Read these off the matrix that follows. Rows and columns are numbered from 0.
1) Find the entry at row 0, column 2.
2) Find the entry directly below the largest entry.
3) Find the minimum.
4) Find the entry in the top-left corner.
5) Find the entry directly below -31.8.
6) Find the bottom-right entry.
7) Find the entry just right of the largest entry.
8) Find the entry in row 1 and column 2.
[[ 25.7  -7.8 -47.4 -17.2 -31.8 -24.3 -58.0 -27.6 -15.5 -19.1   1.6]
 [  4.6  -4.2  -7.6  -5.4 -11.9  -3.1 -17.9 -15.4  10.3   9.6   5.8]]
1) -47.4
2) 4.6
3) -58.0
4) 25.7
5) -11.9
6) 5.8
7) -7.8
8) -7.6

[[ 17.9   4.8  -3.1  15.1  30.2  -2.6  -1.1 -10.5  -3.6   4.9  -9.3  -3.9
  -18.9  -3.9]
 [ 11.0   6.7  -7.8  22.3  16.3  -4.6  -9.4 -18.5  -1.8   5.9 -16.3   3.5
  -15.3 -11.9]
 [-17.5  -5.6  -5.7 -13.9 -28.5   1.0  -3.6  12.5   5.1 -34.8   2.6   5.6
   19.6  -8.0]
 [-34.9  -9.8  -4.9 -15.6 -60.4   2.4  -5.5  18.9   6.4  10.9   4.2  10.1
   36.6  -8.3]
 [  2.4  -2.3  25.8  -9.3   7.2   5.9  14.3   2.7  -7.8  13.6  26.5  -8.8
   -5.4  36.1]
 [  5.3   1.0  36.3   4.6  13.0   3.1   3.0  -6.8 -19.4  -0.5  18.9  -2.0
  -18.2  44.7]
 [  1.4   3.8 -25.4   6.1  -1.6  -5.8 -13.0  -6.4  11.7   0.6 -24.9  11.2
    2.8 -34.7]
 [  7.8   0.0  16.7  -5.8  16.0   3.9  14.4   0.0  -6.4 -17.0  17.5 -14.2
   -9.2  25.7]
 [  4.2   5.1 -23.3  11.4   3.5  -5.7 -12.3  -9.1   7.3  -7.1 -24.1   8.5
   -1.8 -32.1]
 [  5.3   6.0 -26.9  11.5   4.6  -6.2 -12.6  -8.4  12.0 -10.0 -26.5   8.0
   -0.2 -36.5]]
Find the entry just left of -3.1.
Answer: 4.8
The entry just left of the smallest entry is -15.6
Find the entry just right of -15.6.
Answer: -60.4
Find the entry just right of -6.2.
Answer: -12.6
Find the entry just right of -14.2.
Answer: -9.2
The entry just left of 13.0 is 4.6
Find the entry just right of -9.2.
Answer: 25.7
Find the entry just right of -7.1.
Answer: -24.1
Find the entry just left of 11.4.
Answer: -23.3
Find the entry just right of 8.0.
Answer: -0.2

Read these off the grid that follows.
1) Find the entry just right of -1.374.
2) Find the entry just right of the largest entry.
3) Find the entry just left of -0.359.
4) Find the largest entry.
[[-0.488  0.719 -0.560 -1.374 -0.221 -0.400 -0.914 -1.565 -0.584 -0.823
  -0.670 -1.373  0.710 -0.515]
 [-1.194 -2.024 -0.776  0.092 -1.112 -0.978 -0.480  0.262 -0.752 -1.076
  -1.058  0.297 -2.379  0.029]
 [ 0.169  1.274  0.308 -1.911 -1.039  0.121 -0.701 -2.173 -0.871 -0.157
   0.182 -2.070  1.961 -1.849]
 [-0.334  0.960 -0.440 -1.177 -0.211 -0.396 -1.035 -1.244 -0.720 -0.917
  -0.376 -1.570  0.746 -0.469]
 [-1.366 -1.935 -1.051  0.261 -1.123 -0.944 -0.458  0.084 -0.653 -0.695
  -1.108  0.370 -2.206 -0.194]
 [ 0.308  1.569  0.233 -1.855 -0.548 -0.055 -0.601 -1.871 -0.771  0.098
   0.249 -1.583  1.528 -2.201]
 [-1.240 -2.112 -0.993  0.379 -0.787 -0.951 -0.359  0.505 -0.552 -0.933
  -1.127  0.273 -1.995  0.207]
 [-0.585  0.399 -0.637 -1.159 -0.073 -0.580 -1.102 -1.317 -0.558 -0.727
  -0.715 -1.222  0.678 -0.514]]
1) -0.221
2) -1.849
3) -0.951
4) 1.961

arr = 21.7,46.3,-9.3,37.5,-45.6,47.4,28.3,35.2,62.1,27.0,32.2,-8.4,-10.8
The entry just left of -45.6 is 37.5
The entry just left of 32.2?
A: 27.0
The entry just right of 28.3?
A: 35.2

[[45 61 79 78 39 72 23 45 54  2 74 52 60 58 56]
 [45 61 79 78 62 72 23 45 56  2 57 52 60 58 58]]
Report the bottom-left entry.
A: 45
The second entry from the end, reading row by row -> 58
Report the largest entry in the last column.
A: 58
Report the first entry, reading row by row.
A: 45
The second entry on the main diagonal -> 61
Report the entry in the top-right corner.
A: 56
Report the third entry, reading row by row.
A: 79
Report the largest entry in the last row.
A: 79
The entry just left of 39 is 78
Report the smallest entry in the first row.
A: 2
